Where the symbols take the items:
state | ra ne ka ga gu ro
Nen | Lod Pel Mek Bez Tov Lan
Nud | Bov Lir Vas Ruv Nep Gim
Som | Gim Vik Nud Big Bov Kas
Bel | Kan Peb Paf Das Taf Tik
Voz | Vos Pov Ped Rif Bav Fam
Dit | Led Vas Luz Lim Tid Lal
Tik | Gev Bez Kan Bof Sib Tov
Zuv | Kas Vez Som Lir Gim Zif
Bov | Vem Zuv Nep Nud Biz Pim
Rif | Voz Dig Mup Ner Ped Siv
Nis | Gid Bal Les Tud Geb Kug
Mif | Lar Zag Lan Ser Sop Dez
Ser | Mif Mit Gep Pel Lan Kor
Bal | Bub Rif Nad Vut Baf Bav
Mov | Taz Kan Fam Nez Dig Das
Gid | Sot Bub Geb Nis Vuv Vut
Fuv | Vog Ruv Lim Lel Dit Nep
Zif | Vok Ven Kas Res Faf Kol
Pav | Kop Mif Tun Lod Bez Pel
Vez | Zat Gat Vik Vok Res Ven
Led | Lel Nep Tid Dit Daf Vob
Lir | Zuv Vok Big Pim Som Res
Zat | Tem Pog Res Vez Zif Kiv
Pir | Siv Taz Rif Ref Voz Nez
Zek | Ven Bot Vez Kol Zat Mun
Kor | Dez Suk Mif Zer Lar Fuf
Vik | Res Kol Lir Faf Zuv Zat
Pov | Nez Das Pir Dig Siv Taf
Kas | Faf Zat Gim Zuv Pim Vok
Lim | Dit Vob Mil Daf Luz Vog
Kug | Vut Bav Gid Baf Sot Mup
Bot | Mol Tud Gat Gor Pog Geb
Lel | Fuv Biz Daf Led Lim Vas
Lan | Sop Zer Lod Gep Pav Lar
Mit | Zag Vus Reb Dez Zer Suk
Mol | Buf Nis Pog Bot Mun Vuv
Zer | Kor Lol Ser Reb Mif Zet
Lod | Pav Ser Tov Nen Tun Sop
Les | Geb Nad Bot Ful Mol Gid
Taf | Kaz Bof Nez Paf Mov Sib
Das | Bel Gev Taz Kaz Paf Bof
Mek | Tov Kop Tik Pep Gev Lod
Gat | Pog Ful Kol Kiv Zek Mol
Kol | Zek Gor Vok Tem Vez Pog
Kan | Sib Pep Taf Bel Kaz Gev
Sib | Pif Mek Kaz Kan Das Peb
Tuv | Dut Daf Suk Pap Zuz Luz
Ner | Rif Fam Kap Bav Mup Pir
Pif | Bof Tov Das Sib Bel Pep
Gim | Pim Res Bov Som Vem Faf
Vut | Bal Ner Sot Kug Nad Ped
Zuz | Vus Mil Zet Suk Fuf Vef
Vob | Vas Vem Lel Lal Fuv Nud
Lol | Suk Vef Mit Fuf Zag Tuv
Gor | Bot Vuv Kiv Mun Gat Les
Sop | Pel Kor Pav Lan Kop Reb
Vas | Nep Big Fuv Vob Vog Bov
Pog | Mun Les Zek Gat Ven Buf
Pep | Mek Pav Bof Peb Tik Nen
Lal | Vob Bov Led Vog Lel Ruv
Bez | Nen Sop Pep Tun Mek Gep
Big | Som Faf Ruv Vem Nud Zuv
Peb | Pep Lod Pif Gev Bof Bez
Siv | Fam Paf Voz Pir Vos Mov
Vem | Big Kas Biz Bov Ruv Lir
Gev | Peb Nen Sib Tik Pif Tun
Mil | Luz Lel Tuv Nas Dut Dit
Dez | Mit Zuz Lar Kor Reb Lol
Res | Zif Zek Zuv Vik Kas Tem
Geb | Vuv Baf Mol Les Buf Sot
Kiv | Gat Buf Tem Ven Kol Bot
Kap | Mup Vos Kug Bub Vut Rif
Bav | Ner Siv Bub Ped Kap Ref
Fuf | Lol Dut Dez Zet Mit Pap
Kop | Gep Lar Bez Pav Nen Ser
Buf | Ful Gid Mun Mol Gor Tud
Vos | Ref Nez Bav Voz Ner Dig
Lar | Reb Zet Sop Mif Pel Mit
Nas | Mil Led Pap Vef Tuv Lim
Nad | Baf Mup Tud Sot Nis Bub
Vuv | Tud Kug Buf Geb Ful Nad
Vef | Nas Dit Vus Dut Pap Daf
Suk | Zuz Nas Zag Lol Zet Dut
Ful | Les Sot Gor Buf Bot Nis
Faf | Vik Tem Pim Kas Lir Vez
Biz | Ruv Gim Lal Nep Vob Big
Mun | Gor Geb Ven Pog Kiv Ful
Zag | Zet Pap Zer Mit Kor Zuz
Tud | Nis Vut Ful Vuv Les Baf
Baf | Kug Ped Nis Nad Gid Kap
Tun | Bez Lan Peb Tov Pep Kop
Nez | Mov Bel Siv Pov Fam Kaz
Zet | Fuf Tuv Kor Zag Dez Vus
Fam | Dig Taf Vos Siv Ref Taz
Ped | Bav Pir Bal Mup Bub Vos
Daf | Lim Lal Nas Tid Mil Fuv
Paf | Taf Pif Pov Taz Nez Kan
Vok | Vez Kiv Faf Zif Vik Zek
Vus | Pap Luz Fuf Zuz Lol Nas
Mup | Ped Ref Vut Kap Bal Voz
Pel | Ser Dez Kop Sop Gep Zer
Nep | Biz Som Vog Vas Lal Vem
Tov | Tun Gep Gev Mek Peb Pav
Tem | Kol Mun Zif Zat Vok Gat
Bub | Kap Voz Baf Bal Kug Ner
Sot | Nad Kap Vuv Gid Tud Bal
Pim | Lir Zif Vem Gim Big Vik
Vog | Lal Nud Dit Fuv Led Biz
Bof | Tik Tun Bel Pif Kan Mek
Ref | Pir Mov Ner Vos Rif Pov
Ven | Kiv Mol Zat Zek Tem Gor
Dig | Pov Kaz Ref Fam Pir Paf
Taz | Paf Sib Dig Mov Pov Bel
Gep | Lan Reb Nen Kop Lod Mif
Luz | Tid Fuv Dut Mil Vef Led
Ruv | Nud Pim Vob Biz Vas Som
Kaz | Das Tik Mov Taf Taz Pif
Dut | Vef Lim Zuz Tuv Vus Tid
Reb | Zer Fuf Pel Lar Ser Zag
Tid | Daf Vog Vef Luz Nas Lel
Pap | Tuv Tid Lol Vus Suk Mil

The rows follow the links: the fewer symbols apart two items are, the more alike their rows tend to be.

Each row is also shifted at random along 4 hidden directions that mean nothing.

Some items, each with a row of numbers:
Bov [ 171  108 -128   51    9  110  -49   78  -71  -91   66   15  -70 -120   48  -49   84   61  -46  -50  102   51   21  -62  -81  -80   63   77  -88 -165  -97  101  108 -124  -59  -29  -74   80   24   81  100   34  -25]
Lar [  81  116    7 -140   -1 -215  114  -67   40   22  -86 -151 -117   69  -57 -113   19 -179   57 -106  -86  -63  -51  -32  -85   16  -76   34   93   32   94   98   66  110  -86  -28  150  -41  -76 -124 -147  -50    2]
Voz [-173 -236   61   88    4  -68  139  -37   -4  153  -54    2  -67   63  -51   20  -11  -77   15  -53  -37  -18  169  -15   54  -35  -70  -14  130  153   -2 -216 -144   85  124 -156    4   11  -35   -6  -67  -41  211]
Luz [ 337  195  -73  -73   48   98  -33   41    1  -84   41   19  -66  -47   25 -103   77  -15  -38  -47   29   33  -89  -15  -91    7   18  109  -49 -133   -8  183  128 -127 -118   64   33   26  -39  -24  160   89  -87]
Rif [-226 -179  113   40   49    6  -32   -8   54   79  -13    1   77   84  -17    1 -117   39    3  112  -38  -20   20  112  148   46  -19  -10    8  140   24 -158 -124   48  105   38  -29  -54    6   15   96   39   14]
Nez [ 177 -185  100   22   -4   55  115  -74   32  157  -30  142   68   93  -47  139   22  -63   -1   -2  -66    2   84    2   54   47  -86  -86  145  168   37 -172 -157   21  101  -57   51  -16  -54  -71  -46  -10  176]
Sot [-248 -163   48  112  -65  -14  -76    1  -17    9   20   16  146   -7   19  145  -97  130   16  128   21   -1   45   44  127   -9   51 -140  -56   67  -38 -152 -104   72  120    7 -113  -16  105   90 -104  -65   -6]
Vik [ -37   16 -124  126  -79   64  -27   59 -113  -79   58   37  -11 -144   51   91   78   92  -22  -39  109   45   80 -103  -60 -110   87  -40  -79 -144 -126   11   50  -47    5  -94 -120   94   75  119  -90  -62   29]
Tun [   5   -3   67 -114    5 -154  137  -90   62   97  -89  -51  -55  114  -67  -28   10 -170   53  -70 -107  -49   -6   -6  -33   47 -111  -12  149  122  107   -9  -33  108  -18  -32  151  -55  -85 -143 -128  -33   76]
Pim [ 346   45 -102   87    6   -1 -102   95  -64 -105   52  -96  -75 -116   51  -99  -19   99  -27   10  100   18   27   -9  -11  -94   96   83 -135 -134 -100   38   77  -45  -19  -29 -119   56   71  133   71    3  -69]
Peb [ -78  -35   99 -100   43  -53  115  -77   69  113  -69   27  -23  128  -61  -19    9 -141   27  -46 -102  -32  -13   24   -1   72 -110    6  149  132  103  -33  -56   48   -1    2  136  -54  -96 -135  -10   24   82]
Mek [ 227   -5  120 -121    5  -22   48  -92   88   69  -49   58  102  129  -46   68  -22  -73   28   35 -112  -35  -88   52   28  117  -81  -79  101  123  116    4  -52   55  -10   92  122  -83  -55 -135  -48    8  -11]
Vos [ 264 -220  130   45   61 -143  -43   -3   67   86  -53 -146    1  114  -31 -111 -209   17   28  120  -59  -58   44  148  193   25  -17   29   -2  190   42 -209 -136  133  134   10  -33  -78   20   35   77   24    0]
Mun [ 127 -115   -7  145  -58  -37 -147   57  -40  -69   36  -79   98  -67   51   54 -139  184    4  141   73    0   26   49  125  -54  108  -77 -158  -26  -80 -104  -44   58   92   23 -172    1  150  163  -44  -59  -97]
Kor [  48  165   17 -158   37 -116   32  -38   61  -26  -48 -103  -69   59  -27 -138   -5 -114   32  -43  -74  -45 -121   20  -61   62  -49   66   37   -1   97  152   87   40 -112   72  137  -59  -65 -117  -12   21  -90]
Dut [ 496  192  -29 -108   39  -62  -74   25   34 -102    0 -126  -50   -9   17 -157  -34   -5   10   10   -7  -21 -134   44  -39   29   26   91  -74  -90   44  179  128   -7 -116  111   49  -36   -5  -21   76   42 -173]
Siv [ 206 -205  128   30   14  -91   16  -43   58  104  -49  -38   50  109  -40   15 -130   -5   29   80  -64  -39   42   91  146   34  -40  -46   46  184   47 -188 -150  114  119   -5   -3  -67    4   -6  -22  -15   49]
Nen [-266   57   54 -138   50  111  139  -83   56  101  -26  170    1   96  -49   39  129 -154  -14  -95  -86   12  -42  -30  -78   95 -124   20  172   73   92   62  -17  -80  -59   26  168  -17 -143 -183   67   76   98]
Les [  30 -188   -3  161   12   65  -40   52  -48   32   33   27   -3  -42   25   19  -45  102  -33   42   67   22  128   12   90  -68   47   16  -45   23  -93 -169  -89  -18  119  -81 -133   49   56  126   84    7   80]
Nud [ -29  123 -153   59 -101  -31   21   28 -109 -100   29  -18  -56 -144   38   80  120   21    4 -101   93   32   43 -151 -141 -111   62  -54  -47 -171  -91  100  108  -13  -56 -100  -56   83   61   59 -211 -114    9]
Nas [  77  190 -104  -76   27   59   65   17  -27  -43   16   32 -130  -53    4  -76  153  -93  -26 -145   25   22  -30  -97 -162  -28  -22  103   34 -131   -8  177  131 -106 -123  -37   73   54  -72  -56   56   36   19]
Vus [  47  223  -46 -130  -89 -156    6  -48    4  -97  -36  -91   16  -18   -8   28   34  -54   60  -37  -22  -33 -129  -60 -112   23    5  -84  -13  -91   63  192  127   78 -132   53   85  -34   24  -80 -258  -98 -130]
Pir [-237 -175  104   26   40  108   45  -31   42  125  -11  138   69   82  -30   72   -6  -14  -27   38  -41    9   59   43   82   55  -65  -27   94  143   26 -151 -137  -29   89   -6   13  -16  -53  -31   98   56  120]
Pep [  -8    2  141 -141   91 -116  -19  -43  131   46  -63 -119   -2  156  -47 -162 -143  -73   38   76 -120  -67 -122  154   97  116  -68   74   35  148  142    4  -34   88  -17  133  114 -122  -70 -101  114   85  -92]
Tem [ -96  -37  -65  126  -52  -99 -113   74  -68  -98   30 -153  -25 -102   49  -36  -83  128   11   63   89   -3   48   -3   50 -102  110   -8 -149  -80  -91  -45   25   60   49  -44 -155   25  134  166  -76  -75  -78]
Ruv [-101  145 -135   24  -45   12  -26   54  -76 -105   42  -24  -66 -127   43  -13   91   34  -16  -68   87   33    4  -93 -114  -88   66   27  -79 -174  -75  123  125  -51  -73  -48  -56   72   38   64  -55  -44  -44]
Zuv [  95   39 -134  114 -109   32  -18   43 -118  -90   51   35    8 -152   46  129   93   85   -5  -43  108   45   70 -122  -82 -104   83  -83  -74 -158 -114   28   55  -29   -4  -93 -112   92   89  109 -166 -104   17]
Nad [ -33 -212   45  135  -41  -30  -20    0  -25   51   -3   -8   73    1    5   94  -86   81    7   80   16   -7  102   26  110  -38   24  -88  -20   82  -47 -196 -119   80  139  -59 -104    0   76   93  -77  -61   62]
Vuv [ -20 -182    3  160  -49  168  -11   15  -61   49   55  181  114  -50   33  202   40  113  -39   43   68   58  123  -31   53  -35   35 -101   -7   18  -97 -159 -111  -66  127  -59 -123   63   52   92   -4  -23  115]
Lim [ 102  191 -120  -45  -58  -26   30    5  -59  -85   12  -21  -67  -84   19    2  117  -34    4 -108   39   12  -27 -112 -151  -54   24   -3  -11 -145  -26  162  132  -34 -109  -36   22   47    8  -17 -130  -62  -30]
Mov [ 139 -147  128   -4  -49  -47   35  -86   55  101  -44   66  156  108  -38  172  -67   -6   39   84  -76  -30   -3   47   94   82  -52 -169   86  172   72 -139 -140  108   85   31   35  -74    7  -62 -150  -54   46]
Tik [ -53  -51   99  -86   33   59  111  -80   73  120  -41  132   47  119  -51   70   43 -112    2  -34  -93   -3  -16   14   -2   94 -107  -33  150  130   89  -32  -77  -13   11   24  131  -38 -104 -143   24   42   98]
Bav [-121 -234   62   97   34    5   77   -9    4  134  -24   41  -31   52  -29   14  -18  -28  -14  -10  -17   -5  147   16   78  -22  -48   16   81  142  -22 -213 -138   31  131 -111  -24   10  -34   13   47    9  176]
Lod [  34   31   62 -129   61 -105  117  -64   71   81  -78  -58  -95  116  -63 -112    8 -170   27  -77 -103  -42  -26   14  -34   53 -107   73  131  106  106   28   -5   56  -44   -5  157  -55 -111 -143   10   32   57]
Tud [ -56 -219    6  154    4 -144    2   41  -45   46  -23 -154  -95  -19    2  -77 -111   39   14   21   38  -29  171   22  103 -102   29   30  -38   69  -69 -214  -90  109  137 -143 -111   18   61  129  -33  -56   90]
Kap [ -98 -174  113   67  -35   20  -97  -20   39   35   11   54  197   50   10  149 -133  126   15  170  -13  -10  -13   98  165   60   27 -136  -42  116   12 -155 -129   67  121   76  -78  -53   81   49  -26  -21  -41]
Bez [-173   71  108 -163   29   17   24  -79  102   41  -36   66   91  120  -42   19  -12  -76   20   34 -105  -25 -138   64   10  136  -74  -33   80   90  129   69  -15    6  -49  139  146  -86  -74 -146   31   57  -56]
Mup [-159 -202   90   76   26  -41  -34    2   28   75  -16  -35   44   62  -11  -12 -126   47    4   91  -17  -26   63   90  153    8   -7  -16   -5  130   -2 -180 -125   72  120  -10  -50  -36   25   51   53   10   36]
Mol [  -9 -114    0  138  -36  211 -128   51  -29  -32   96  168  186  -64   57  182  -30  200  -44  133   87   59   20   31   99   -4   90 -101 -103  -30  -87  -95  -74  -89   89   52 -158   36   93  122   88   16  -28]
Faf [-110   23 -125  115 -106 -117  -27   46 -108  -98   18 -120  -60 -134   43   25   25   67   22  -30   99    4   82 -100  -56 -132   91  -54  -97 -132 -107    4   70   53    6 -119 -120   70  114  128 -218 -139   -5]
Lan [ 150   91   62 -155   70   95   68  -56   77   53  -19  115   14   93  -37  -19   67 -110  -16  -38  -80    0  -92   23  -50  109  -91   44  109   55   97   96   13  -76  -78   86  148  -36 -124 -153  130  103    9]
Kas [  34   25 -116  107  -25  -45  -65   84  -88  -94   36 -114  -93 -126   44  -71   -4   75  -12  -23  104    9   65  -46  -28 -120   94   52 -117 -133 -105   15   70  -11    2  -75 -123   67   78  136  -17  -49  -32]
Vog [ 327  159 -108  -14   -8   44  -42   49  -52 -108   43  -12  -45  -98   41  -38   67   29  -17  -44   68   27  -42  -56  -90  -46   52   48  -74 -154  -51  152  123  -81  -90   11  -31   44   24   34   24    7  -78]
Gim [-132   68 -144   79   29  -37  -16   93  -91  -76   31 -136 -203 -123   28 -176   39   14  -32  -92   96    9   87  -64  -71 -138   57  159  -84 -147 -107   48  106  -52  -33 -121  -84   87   24  113   74   -3   11]
Kop [-170   89   67 -157   -9 -167   75  -91   75   30  -82  -79   -8  103  -51  -35  -19 -134   60  -25 -113  -56 -103   15  -29   76  -77  -30   88   75  125   79   25  114  -66   55  158  -80  -56 -147 -143  -35  -36]
Mit [ -48  186  -32 -137  -52   52  119  -77    6   -3  -14  143   20    7  -22  111  181 -121   14 -120  -38   15  -75 -108 -167   49  -68  -68  118  -55   66  171   77  -54 -120   13  146   13  -75 -155 -152  -32   36]

Where do the symbols, taken in turn from left to right, take each start?
Answers are names.
[ -97  -14  -88  128 -113 -100  -87   42  -94  -96   25 -108   16 -123   51   68  -38  122   23   35   90    2   58  -51   11 -106  108  -93 -124  -97 -102  -28   31   76   42  -66 -151   36  145  144 -212 -134  -56]
ra gu gu: Faf
[-104 -168   95   17  -45  -14  114  -87   23  133  -47  109   89   87  -47  168    9  -55   33    3  -62   -9   73  -12   45   39  -79 -136  139  159   44 -157 -141   73   96  -55   43  -30  -30  -68 -151  -61  149]
ro ra ro: Pif
[ -50  192  -26 -137  -60 -206   62  -60   16  -48  -65 -133  -55   21  -21  -35   34 -119   66  -75  -56  -49 -102  -59 -113   17  -30  -40   39  -43   83  168  113  109 -123   10  122  -37  -19 -107 -248  -96  -80]
ka ne: Suk
[ -26  -94  -62  156  -83  -39  -68   53  -82  -50   32  -54   26 -104   39   79  -38  124    7   50   85   11   93  -28   44  -95   93  -76 -109  -57 -103  -89  -18   45   79  -79 -157   52  123  146 -122 -100    0]
ra ga ra: Gat
[-314  -61  -54  123   44  -16 -134  113  -43  -68   48 -140  -78  -77   52 -157 -113  119  -33   66   86    4   54   54   80  -83   96  113 -158  -65  -96  -54   18  -13   46  -22 -147   33   77  168  162   35  -66]
ga ne gu: Pog
[ -61   71 -116   80  -36   75  -79   71  -83 -104   66    5  -12 -135   59   20   53   97  -27  -13  105   40   21  -61  -54  -82   86   12 -112 -162 -105   67   83  -80  -33  -28 -107   75   71  114    9  -23  -46]
ne gu gu: Zuv
[-237 -120  -44  151  -24   58  -64   62  -63  -20   48   16   15  -77   40   42  -23  117  -31   41   84   29   95   -9   56  -73   72  -15  -82  -38 -102 -106  -43  -31   88  -66 -141   54   80  137   29  -16   35]
gu ka: Kol
[-247   49 -114  105  -87  162  -76   54  -99  -97   87  133   95 -147   65  178   94  140  -42   12  117   66   30  -88  -52  -63  102  -90  -99 -160 -111   43   48 -108   -2  -11 -125   89   91  106  -51  -44  -20]
ga gu: Zuv
[-116  196 -112   -5 -149  -33  -77    9  -68 -160   42  -12   99 -128   53  153   54   92   28   12   71   19  -91  -94  -96  -39   98 -145 -108 -186  -40  173  129   19  -91   42  -47   26  115   49 -266 -127 -149]
gu gu gu: Lim
[-234  -43  -65  126   -1   -7 -109   95  -62  -80   46  -92  -40  -97   47  -68  -61  131  -22   49   95   19   59   12   48  -91   94   48 -139  -81 -105  -43   24  -13   41  -32 -142   49   92  158   69   -8  -48]
ka ka ra: Vik
[ 190 -233   31  151   33  -46  -38   54  -23   48    2  -86  -40   -2    7  -57 -120   78  -10   68   34   -9  137   63  135  -65   35   45  -51   80  -68 -212 -105   51  139  -83 -126   11   52  128   86    3   65]
ne ra ne: Voz
[ 193   -3  -76  122  -38  158 -133   80  -65  -96   93   84   93 -118   67   93    4  185  -47   79  115   56   12  -11   27  -49  113  -35 -143 -122 -117    6   20 -100   22   27 -158   62   98  137   74   10  -66]
ka ra ga: Faf
[  69  112    6 -131  -14  112  155  -86   21   67  -25  202   20   43  -41  120  192 -153  -10 -130  -59   24  -41  -93 -145   72 -106  -48  173   10   74  108   22  -79  -85   -3  169   12 -127 -180  -63   17  114]
ro ka ka: Lan
[ -30  108  116 -178   32  -43  -39  -71  125    4  -41  -20  106  124  -33  -27  -77  -46   36   79 -114  -41 -195  103   34  150  -49  -29   26   82  143  100   11   46  -70  190  132 -113  -43 -138   28   49 -153]
ka ra ra: Nen
[ 275  230  -64  -67  -62  161 -110   11  -18 -141   80  127  150  -83   55  132   70   96  -17   39   45   47 -165  -36  -86   50   71  -85  -99 -170   -3  219  124 -116 -121  155   -8   13   43   -5  -14   11 -179]
ne ro ro: Pim
[-164 -169  115    2  107   74   32  -12   71  130  -21   57    1  109  -37  -67  -63  -33  -25   46  -57   -7   40  100  104   61  -74   75   80  164   48 -142 -128  -20   78   20   33  -38  -80  -39  222  116   87]
ra ga: Dig
[-232 -191   51  117  -38  -43  -33    0  -11   41   -3  -15   78    7    4   82  -99   81   11   90   10  -10   78   41  116  -21   28  -91  -28   85  -33 -176 -107   86  122  -34  -94  -15   73   80  -80  -57   35]
ka ro: Kug
